Below is a small trained network, with its code and all its weights. Each question gives an input and a class and asks what happens when units are switched off, that is, made to give their printed mean instead of their output.

import numpy as np


def w(rows, s, z=0):
    codes = np.array(rows[::2]) - 128.0
    scale = np.full(codes.shape[1], s)
    scale[-1] = z or s
    return codes * scale


def f(y):
    return y / 2 * (1 + np.tanh(0.7978845608 * (y + 0.044715 * y**3)))


def log_softmax(a):
    a = a - a.max(-1, keepdims=True)
    return a - np.log(np.exp(a).sum(-1, keepdims=True))


def net(x, mask):
    res = np.array(x, float).reshape(1, 4) / 4 @ E
    y = f(res @ A[0][:, :-1].T + A[0][:, -1])
    res = res + np.where(mask, y, B[0][:, -1]) @ B[0][:, :-1]
    return log_softmax(res[-1] @ U[:, :-1].T + U[:, -1])


A, B = {}, {}
E = w([
[123,155,149,141,96,144,84,49,117,247,143,122],'x0',
[224,142,221,111,91,199,147,121,166,189,173,55],'x1',
[141,116,113,187,3,152,83,127,122,155,82,142],'x2',
[51,134,164,198,122,90,179,217,153,190,102,90],'x3',
],0.014)
A[0] = w([
[124,160,56,140,98,141,112,149,117,136,68,158,133],'neuron 0',
[144,150,151,254,75,95,55,117,109,132,41,121,147],'neuron 1',
[96,145,144,151,90,92,210,152,124,151,79,130,119],'neuron 2',
[142,150,126,165,163,75,116,94,65,189,101,136,66],'neuron 3',
[90,95,103,135,101,142,143,76,60,174,40,163,189],'neuron 4',
[185,141,69,83,120,112,83,66,56,131,179,213,154],'neuron 5',
[101,110,110,118,146,87,136,131,72,69,127,107,100],'neuron 6',
[85,172,136,93,163,60,208,110,117,100,179,84,178],'neuron 7',
[252,124,221,117,69,190,166,63,207,206,158,85,180],'neuron 8',
[152,108,43,23,178,122,101,72,68,58,104,151,254],'neuron 9',
[119,113,106,143,151,120,153,77,138,141,66,103,97],'neuron 10',
[141,98,18,127,70,143,92,167,137,134,68,161,139],'neuron 11',
[83,78,79,171,45,125,92,117,84,121,63,211,228],'neuron 12',
[27,110,165,175,154,106,215,231,240,218,131,107,178],'neuron 13',
[1,177,155,117,158,116,105,56,64,214,73,119,133],'neuron 14',
[62,125,72,169,122,98,152,137,115,109,104,125,154],'neuron 15',
],0.0087,0.0045)
B[0] = w([
[113,183,105,105,109,101,118,66,94,104,78,175,165],'neuron 0',
[118,123,136,126,128,162,35,126,134,164,153,87,195],'neuron 1',
[119,150,127,149,112,131,101,115,130,152,142,124,171],'neuron 2',
[125,128,109,118,153,110,155,131,103,116,91,110,152],'neuron 3',
[98,171,88,117,133,112,91,108,123,148,100,197,180],'neuron 4',
[116,78,94,49,99,166,97,138,100,137,187,84,204],'neuron 5',
[162,94,115,99,103,137,103,168,133,103,131,85,180],'neuron 6',
[152,66,146,137,117,129,129,181,153,188,121,134,197],'neuron 7',
[184,70,210,164,90,216,96,181,224,193,118,8,252],'neuron 8',
[82,126,89,38,166,152,121,116,43,92,126,148,252],'neuron 9',
[139,112,119,173,113,134,163,126,107,152,138,152,134],'neuron 10',
[115,165,124,121,144,64,148,96,90,156,97,149,179],'neuron 11',
[100,150,90,122,158,90,155,86,69,167,111,123,215],'neuron 12',
[70,152,167,162,25,160,26,158,144,197,146,130,242],'neuron 13',
[159,171,94,150,175,101,224,95,113,160,12,163,198],'neuron 14',
[117,128,117,129,150,133,63,152,102,194,120,97,194],'neuron 15',
],0.011,0.02)
U = w([
[132,86,196,233,120,141,155,197,254,179,122,109,213],'0',
[36,156,109,127,127,86,104,115,95,163,144,167,182],'1',
[103,148,162,169,91,106,204,132,160,90,169,188,4],'2',
[102,36,116,76,133,179,64,158,163,118,225,107,13],'3',
[108,121,69,86,183,74,235,117,104,71,112,178,243],'4',
[103,131,140,181,118,75,207,76,168,68,174,157,8],'5',
],0.0094,0.002)

Each question gives the input, the list of numbers given to net, and the class t.
The units are the neurons (one row each of A and B). Each row of codes is followed by its name. A weight is (code - 128) times the scale printed after its matrix; where a second scale follows, it is the last column's (A, B and U).
mask holds one flag per neuron, in row order. A switched-off neuron (its flag False) gives its mean, the last column of its row in B, instead of its output. The means were averaged over made-up inputs and are rounded, as every weight is.
A unit's drop is (log p(t) with every unit on - log p(t) with that unit switched off) / (log p(t) with every unit on - log p(t) with every unit switched off).
The circuit of an input: a set's keep is (log p(t) with only the set's units on - log p(t) with every unit switched off) / (log p(t) with every unit on - log p(t) with every unit switched off). Starting from the 12 units with the biggest drops (on a tie, the unit counted first), units are removed one at a time, each time the one whose removal leaves the highest keep (on an exact tie, the one counted first), for as long as the keep stays at least 0.8.
units of the circuit, in order: the units of the circuit, biggest drop first
most important unit: the unit with the biggest drop
k most important neurons: the k neurons with the biggest drops, biggest first
drop of u: that unit's drop, to one decimal
input [-5,1,4,-3], class 4: units of the circuit, in order : neuron 13; neuron 8
input [-4,1,5,7], class 1: units of the circuit, in order : neuron 8
input [-3,2,8,2], class 1: 3 most important neurons : neuron 12; neuron 11; neuron 7
input [-7,2,6,0], class 1: 2 most important neurons : neuron 8; neuron 14
input [-5,0,1,-3], class 4: 2 most important neurons : neuron 8; neuron 13
input [-3,-6,-5,1], class 3: 3 most important neurons : neuron 6; neuron 14; neuron 7
input [-1,-8,0,-1], class 4: 2 most important neurons : neuron 13; neuron 8
input [-4,-4,0,-2], class 4: 2 most important neurons : neuron 13; neuron 8
input [-8,2,8,-2], class 1: 2 most important neurons : neuron 14; neuron 1
input [3,4,-6,-3], class 0: 2 most important neurons : neuron 8; neuron 9
input [1,-8,-3,-5], class 4: drop of neuron 13 : 0.2
input [-5,-2,7,-7], class 4: drop of neuron 13 : 0.5
input [-4,1,-2,-1], class 4: drop of neuron 13 : 0.5
input [-3,-2,-1,6], class 0: most important unit : neuron 9
